Here is a tiny trained network, its code and every weight. The questions are about switching its units off for an input and a target symbol, where a switched-off unit gives its printed mean instead of its output.

import numpy as np


def w(rows, s, z=0):
    codes = np.array(rows[::2]) - 128.0
    scale = np.full(codes.shape[1], s)
    scale[-1] = z or s
    return codes * scale


def norm(h):
    return h / np.sqrt((h * h).mean(-1, keepdims=True) + 1e-5)


def f(y):
    return np.maximum(y, 0)


def softmax(a):
    e = np.exp(a - a.max(-1, keepdims=True))
    return e / e.sum(-1, keepdims=True)


def log_softmax(a):
    a = a - a.max(-1, keepdims=True)
    return a - np.log(np.exp(a).sum(-1, keepdims=True))


def net(x, mask):
    ids = ['αδζθπσφψ'.index(c) for c in x.split()]
    T = len(ids)
    res = E[ids] + P[:T]
    r = norm(res)
    for j in range(2):
        rows = slice(3 * j, 3 * j + 3)
        q, k, v = (r @ M[0][rows].T for M in (Q, K, V))
        z = softmax(np.where(np.tri(T) > 0, q @ k.T / 3**0.5, -1e9)) @ v
        o = O[0][rows]
        res = res + np.where(mask[j], z, o[:, -1]) @ o[:, :-1]
    y = f(norm(res) @ A[0][:, :-1].T + A[0][:, -1])
    res = res + np.where(mask[2:10], y, B[0][:, -1]) @ B[0][:, :-1]
    return log_softmax(norm(res)[-1] @ U[:, :-1].T + U[:, -1])


Q, K, V, O, A, B = {}, {}, {}, {}, {}, {}
E = w([
[172,127,167,81,136],'α',
[89,149,250,91,67],'δ',
[190,59,146,88,87],'ζ',
[102,186,163,143,101],'θ',
[151,97,160,171,221],'π',
[157,152,78,189,71],'σ',
[135,130,113,48,218],'φ',
[94,50,66,93,123],'ψ',
],0.015)
P = w([
[159,8,232,129,2],'0',
[138,56,201,102,4],'1',
[127,79,198,86,44],'2',
[126,120,196,65,84],'3',
[131,132,183,63,115],'4',
[121,159,172,61,125],'5',
[122,173,148,71,152],'6',
[133,192,140,79,169],'7',
[123,212,120,90,178],'8',
[117,224,123,87,179],'9',
[121,218,114,96,192],'10',
[118,227,102,86,187],'11',
],0.0041)
Q[0] = w([
[152,124,108,183,114],'H0',
[135,52,123,161,191],'H0',
[192,250,209,70,9],'H0',
[160,138,166,179,118],'H1',
[90,149,121,104,177],'H1',
[179,145,151,157,113],'H1',
],0.021)
K[0] = w([
[103,118,80,169,198],'H0',
[135,143,33,13,108],'H0',
[251,97,241,248,227],'H0',
[107,143,68,100,114],'H1',
[138,148,100,145,176],'H1',
[129,173,81,89,136],'H1',
],0.016)
V[0] = w([
[142,121,180,102,45],'H0',
[178,183,88,112,141],'H0',
[133,120,105,58,105],'H0',
[195,185,106,174,205],'H1',
[121,52,197,254,232],'H1',
[48,76,108,96,193],'H1',
],0.0091)
O[0] = w([
[196,232,120,78,171,216],'H0',
[169,114,164,164,126,16],'H0',
[215,123,157,120,168,189],'H0',
[222,179,141,50,126,2],'H1',
[196,227,121,96,254,109],'H1',
[6,184,104,59,104,90],'H1',
],0.0075,0.0034)
A[0] = w([
[142,110,3,146,132,191],'N0',
[127,80,53,105,183,14],'N1',
[136,186,123,189,174,15],'N2',
[119,207,182,186,133,4],'N3',
[122,140,185,89,186,127],'N4',
[136,215,111,202,112,148],'N5',
[129,125,79,92,208,65],'N6',
[169,174,155,161,112,44],'N7',
],0.02,0.0039)
B[0] = w([
[136,59,208,25,118,186],'N0',
[102,160,133,90,234,186],'N1',
[184,82,159,112,76,162],'N2',
[142,154,226,165,192,165],'N3',
[129,157,108,98,50,254],'N4',
[155,155,4,183,142,169],'N5',
[44,64,137,201,97,211],'N6',
[65,140,102,128,141,170],'N7',
],0.024,0.0085)
U = w([
[160,79,4,103,145,124],'α',
[139,195,232,119,136,75],'δ',
[121,112,143,29,222,162],'ζ',
[154,156,112,169,187,253],'θ',
[132,88,157,227,45,46],'π',
[241,68,148,131,115,161],'σ',
[144,203,77,55,61,129],'φ',
[2,91,63,119,148,77],'ψ',
],0.0087,0.0046)

Each question gives the input, a string of symbols that net reads in full, and the target symbol t.
The units are the heads (3 rows each of Q, K, V and O) and the neurons (one row each of A and B). Each row of codes is followed by its name. A weight is (code - 128) times the scale printed after its matrix; where a second scale follows, it is the last column's (O, A, B and U).
mask holds one flag per unit, heads first, then neurons. A switched-off unit (its flag False) gives its mean, the last column of its rows in O or B, instead of its output. The means were averaged over made-up inputs and are rounded, as every weight is.
A unit's drop is (log p(t) with every unit on - log p(t) with that unit switched off) / (log p(t) with every unit on - log p(t) with every unit switched off).
The circuit of an input: a set's keep is (log p(t) with only the set's units on - log p(t) with every unit switched off) / (log p(t) with every unit on - log p(t) with every unit switched off). Starting from all 10 units, units are removed one at a time, each time the one whose removal leaves the highest keep (on an exact tie, the one counted first), for as long as the keep stays at least 0.8.
circuit, biggest first: the units of the circuit, biggest drop first
unit that matters most: the unit with the biggest drop
top k neurons: the k neurons with the biggest drops, biggest first
which heads matter: for each layer, one digit per head in row order, 1 if its drop is at least 0.15 and else 0, layers parted by /
drop of u: that unit's drop, to one decimal
input α ζ σ π, target σ: top 2 neurons : N2; N6
input α θ φ π, target φ: unit that matters most : H1
input α θ α α θ π δ, target π: circuit, biggest first : N1; N0
input φ σ α ζ ζ, target σ: which heads matter : 11
input φ π α α θ ψ ψ α ψ α, target ψ: top 4 neurons : N4; N0; N2; N3
input α π α, target π: circuit, biggest first : N0; H1
input δ α π σ δ σ, target σ: which heads matter : 11
input ζ α α α π σ α, target σ: circuit, biggest first : N1; H1
input α α α θ σ π σ α α, target σ: top 3 neurons : N1; N6; N4
input σ σ π, target σ: circuit, biggest first : H1; N6
input ψ α α α α α α, target φ: which heads matter : 11
input σ α α π α ψ σ φ δ π, target π: top 3 neurons : N6; N2; N0
input ζ α σ π ζ φ δ φ, target φ: which heads matter : 11
input π ζ α, target π: which heads matter : 11
input α π α δ π ψ α α, target φ: unit that matters most : N6
input π ζ δ σ, target σ: top 2 neurons : N0; N6
input ζ δ ψ ψ θ ψ α φ, target ψ: top 3 neurons : N6; N1; N4
input α π α σ ζ ψ π, target π: drop of N4 : 0.1
input ψ ψ θ α φ, target ψ: drop of N1 : 0.4
input α ψ ψ α θ α φ σ, target α: drop of N5 : 1.5
input ψ σ σ, target α: top neuron : N5
